Below is a small trained network, with its code and all its weights. Each question gives an input and a class and asks what happens when units are switched off, that is, made to give their printed mean instead of their output.

import numpy as np


def w(rows, s, z=0):
    codes = np.array(rows[::2]) - 128.0
    scale = np.full(codes.shape[1], s)
    scale[-1] = z or s
    return codes * scale


def norm(h):
    return h / np.sqrt((h * h).mean(-1, keepdims=True) + 1e-5)


def f(y):
    return np.maximum(y, 0)


def log_softmax(a):
    a = a - a.max(-1, keepdims=True)
    return a - np.log(np.exp(a).sum(-1, keepdims=True))


def net(x, mask):
    res = np.array(x, float).reshape(1, 2) / 4 @ E
    u = 0
    for l in range(3):
        y = f(norm(res) @ A[l][:, :-1].T + A[l][:, -1])
        res = res + np.where(mask[u : u + 3], y, B[l][:, -1]) @ B[l][:, :-1]
        u += 3
    return log_softmax(norm(res)[-1] @ U[:, :-1].T + U[:, -1])


A, B = {}, {}
E = w([
[103,168,140,77,193],'x0',
[25,2,178,123,153],'x1',
],0.0079)
A[0] = w([
[202,184,119,113,38,142],'L0N0',
[240,169,104,40,150,111],'L0N1',
[198,158,10,243,1,2],'L0N2',
],0.0048,0.004)
B[0] = w([
[151,117,201,131,193,253],'L0N0',
[182,111,14,67,83,233],'L0N1',
[125,142,214,255,227,236],'L0N2',
],0.007,0.0037)
A[1] = w([
[194,123,190,178,1,14],'L1N0',
[142,18,96,172,31,14],'L1N1',
[102,211,106,172,103,7],'L1N2',
],0.0072,0.0014)
B[1] = w([
[85,58,183,123,211,215],'L1N0',
[196,227,72,163,48,250],'L1N1',
[106,25,254,91,91,171],'L1N2',
],0.0083,0.0024)
A[2] = w([
[115,112,111,181,98,252],'L2N0',
[145,170,132,159,72,179],'L2N1',
[137,103,133,142,3,164],'L2N2',
],0.015,0.0017)
B[2] = w([
[158,203,85,102,103,234],'L2N0',
[6,53,127,125,107,236],'L2N1',
[157,116,159,138,48,253],'L2N2',
],0.013,0.0046)
U = w([
[175,136,170,226,196,137],'0',
[167,205,55,36,153,141],'1',
[112,121,109,134,5,172],'2',
[44,69,132,85,197,167],'3',
[133,120,98,127,127,3],'4',
],0.015,0.0075)

Each question gives the input, the list of numbers given to net, and the class t.
The units are the neurons (one row each of A and B). Each row of codes is followed by its name. A weight is (code - 128) times the scale printed after its matrix; where a second scale follows, it is the last column's (A, B and U).
mask holds one flag per neuron, layer by layer. A switched-off neuron (its flag False) gives its mean, the last column of its row in B, instead of its output. The means were averaged over made-up inputs and are rounded, as every weight is.
A unit's drop is (log p(t) with every unit on - log p(t) with that unit switched off) / (log p(t) with every unit on - log p(t) with every unit switched off).
The circuit of an input: a set's keep is (log p(t) with only the set's units on - log p(t) with every unit switched off) / (log p(t) with every unit on - log p(t) with every unit switched off). Starting from all 9 units, units are removed one at a time, each time the one whose removal leaves the highest keep (on an exact tie, the one counted first), for as long as the keep stays at least 0.8.
units of the circuit, in order: the units of the circuit, biggest drop first
top k neurons: the k neurons with the biggest drops, biggest first
drop of u: that unit's drop, to one decimal
input [-1,-8], class 0: top 4 neurons : (L0N2 L0N0 L2N0 L2N2)
input [1,-2], class 1: units of the circuit, in order : (L2N2)
input [4,0], class 1: top 3 neurons : (L2N1 L0N2 L1N0)
input [0,5], class 2: top 2 neurons : (L0N0 L0N2)
input [-5,-8], class 0: units of the circuit, in order : (L0N2 L1N0)
input [-1,-7], class 0: top 2 neurons : (L0N2 L0N0)
input [1,-1], class 1: top 2 neurons : (L1N1 L2N1)
input [1,0], class 1: top 4 neurons : (L1N1 L2N1 L2N2 L0N2)
input [-8,0], class 0: top 2 neurons : (L0N2 L1N0)
input [3,-1], class 1: top 2 neurons : (L2N1 L1N1)
input [-1,8], class 2: top 3 neurons : (L1N1 L0N0 L0N2)
input [-3,-8], class 0: drop of L0N0 : 0.2
input [3,0], class 1: drop of L0N2 : 0.2
input [-1,5], class 2: drop of L2N2 : 0.1
